[[ 2.59  2.67  5.12  0.38  4.10  2.53 -0.39  0.59]
 [-3.00 -0.46  2.27 -2.20  2.15  0.60  0.54  4.42]
 [-1.13  0.12 -2.07 -3.36  0.08  3.05 -2.54  0.82]]
:
[[-1.13  0.12 -2.07 -3.36  0.08  3.05 -2.54  0.82]
 [-3.00 -0.46  2.27 -2.20  2.15  0.60  0.54  4.42]
 [ 2.59  2.67  5.12  0.38  4.10  2.53 -0.39  0.59]]

[[ 2.86 -2.04 -5.46]
 [ 0.30 -0.76  0.93]
 [ 0.69  1.17 -1.63]
 [-3.83  0.24  3.95]
 [-1.60  1.97  1.78]
 [-4.05 -1.93  1.50]]
:
[[ 2.86 -2.04 -5.46]
 [ 0.69  1.17 -1.63]
 [ 0.30 -0.76  0.93]
 [-4.05 -1.93  1.50]
 [-1.60  1.97  1.78]
 [-3.83  0.24  3.95]]

[[ 3.60 -0.42  0.58  1.42  4.65 -3.81 -0.62 -0.57]
 [ 3.57  1.11  1.09 -0.71  3.26 -0.43 -3.25 -3.45]
 [ 3.01 -2.35  0.25  2.07  4.50 -6.03 -0.78  0.46]
 [ 5.18  0.16  0.50  2.82  4.33 -0.02  0.31 -1.13]
 [ 3.77  2.19  1.12  3.17  5.65 -4.15  3.02 -1.12]
 [ 3.21 -3.11 -0.59 -1.59  3.30 -3.87 -4.31  0.91]
 [ 5.51  4.14  0.35  0.87  6.14  0.59  2.87 -0.69]
 [ 2.21 -2.07  0.93  0.90  3.66 -5.93 -3.07 -1.45]
 [ 5.78  1.22  0.87  0.78  3.50  3.86 -2.41 -3.28]
 [ 3.58  1.55  1.52  0.59  3.12 -0.41 -2.38 -4.19]]
:
[[ 3.21 -3.11 -0.59 -1.59  3.30 -3.87 -4.31  0.91]
 [ 3.01 -2.35  0.25  2.07  4.50 -6.03 -0.78  0.46]
 [ 5.51  4.14  0.35  0.87  6.14  0.59  2.87 -0.69]
 [ 5.18  0.16  0.50  2.82  4.33 -0.02  0.31 -1.13]
 [ 3.60 -0.42  0.58  1.42  4.65 -3.81 -0.62 -0.57]
 [ 5.78  1.22  0.87  0.78  3.50  3.86 -2.41 -3.28]
 [ 2.21 -2.07  0.93  0.90  3.66 -5.93 -3.07 -1.45]
 [ 3.57  1.11  1.09 -0.71  3.26 -0.43 -3.25 -3.45]
 [ 3.77  2.19  1.12  3.17  5.65 -4.15  3.02 -1.12]
 [ 3.58  1.55  1.52  0.59  3.12 -0.41 -2.38 -4.19]]

[[ 0.90 -0.47 -2.17  3.34  2.74  0.49  0.25 -1.58  4.42 -2.65  0.25]
 [ 3.85 -1.60 -3.65  3.41  2.04 -0.92 -0.11 -0.58  3.48  0.46 -1.72]
 [ 4.28 -1.48 -4.53  3.69  1.85 -1.39 -0.04 -1.73  3.57 -0.67 -1.46]
 [ 1.05  0.82 -4.46  2.19  3.30 -2.38 -1.96 -1.24  6.17 -1.46 -1.82]
 [ 1.93 -1.49 -2.15  0.07  2.68 -0.29 -1.49  0.93  5.12  2.58 -2.91]
 [ 2.45 -1.44 -1.53  3.83  1.93  0.67 -0.74 -0.37  3.18  0.98 -1.86]
 [ 0.58 -1.58 -3.11  5.64  2.09 -3.26 -1.22 -0.29  5.84 -0.60 -1.94]]
:
[[ 4.28 -1.48 -4.53  3.69  1.85 -1.39 -0.04 -1.73  3.57 -0.67 -1.46]
 [ 1.05  0.82 -4.46  2.19  3.30 -2.38 -1.96 -1.24  6.17 -1.46 -1.82]
 [ 3.85 -1.60 -3.65  3.41  2.04 -0.92 -0.11 -0.58  3.48  0.46 -1.72]
 [ 0.58 -1.58 -3.11  5.64  2.09 -3.26 -1.22 -0.29  5.84 -0.60 -1.94]
 [ 0.90 -0.47 -2.17  3.34  2.74  0.49  0.25 -1.58  4.42 -2.65  0.25]
 [ 1.93 -1.49 -2.15  0.07  2.68 -0.29 -1.49  0.93  5.12  2.58 -2.91]
 [ 2.45 -1.44 -1.53  3.83  1.93  0.67 -0.74 -0.37  3.18  0.98 -1.86]]

[[-4.60 -0.98  3.59 -1.98 -1.29 -0.18 -0.43 -0.37  2.39 -2.65 -0.12 -0.42
  -0.62 -1.08 -1.28]
 [ 3.29  1.88  0.99  2.79  0.18 -0.13  3.95 -0.38  0.55  0.22  0.97 -4.60
   6.30  0.41  1.89]
 [ 0.18  0.38  2.20  0.95  1.44 -0.43  1.51  0.18  2.14  2.32 -0.42  2.74
   1.59  1.58 -1.48]
 [ 3.87  4.52  0.82 -2.13  0.17 -2.04 -0.62  1.35 -0.41  0.17  4.03  0.82
  -5.20  1.36  2.81]]
:
[[ 3.87  4.52  0.82 -2.13  0.17 -2.04 -0.62  1.35 -0.41  0.17  4.03  0.82
  -5.20  1.36  2.81]
 [ 3.29  1.88  0.99  2.79  0.18 -0.13  3.95 -0.38  0.55  0.22  0.97 -4.60
   6.30  0.41  1.89]
 [ 0.18  0.38  2.20  0.95  1.44 -0.43  1.51  0.18  2.14  2.32 -0.42  2.74
   1.59  1.58 -1.48]
 [-4.60 -0.98  3.59 -1.98 -1.29 -0.18 -0.43 -0.37  2.39 -2.65 -0.12 -0.42
  -0.62 -1.08 -1.28]]

[[-0.55  0.03 -0.20 -0.06 -0.27]
 [ 0.00 -0.06 -0.08 -0.05 -0.07]
 [-1.03  1.52 -4.34 -5.15  3.11]
 [-0.40 -0.73  0.23  0.17 -0.72]
 [-0.23 -0.70  0.34  0.26 -0.53]]
:
[[-1.03  1.52 -4.34 -5.15  3.11]
 [-0.55  0.03 -0.20 -0.06 -0.27]
 [ 0.00 -0.06 -0.08 -0.05 -0.07]
 [-0.40 -0.73  0.23  0.17 -0.72]
 [-0.23 -0.70  0.34  0.26 -0.53]]

[[ 0.15 -4.14  5.59  0.52 -1.79  4.63]
 [-1.84 -2.53  3.20  1.81 -5.24  2.08]
 [-2.20 -0.71  2.21  1.06 -5.46  2.01]]
:
[[-2.20 -0.71  2.21  1.06 -5.46  2.01]
 [-1.84 -2.53  3.20  1.81 -5.24  2.08]
 [ 0.15 -4.14  5.59  0.52 -1.79  4.63]]
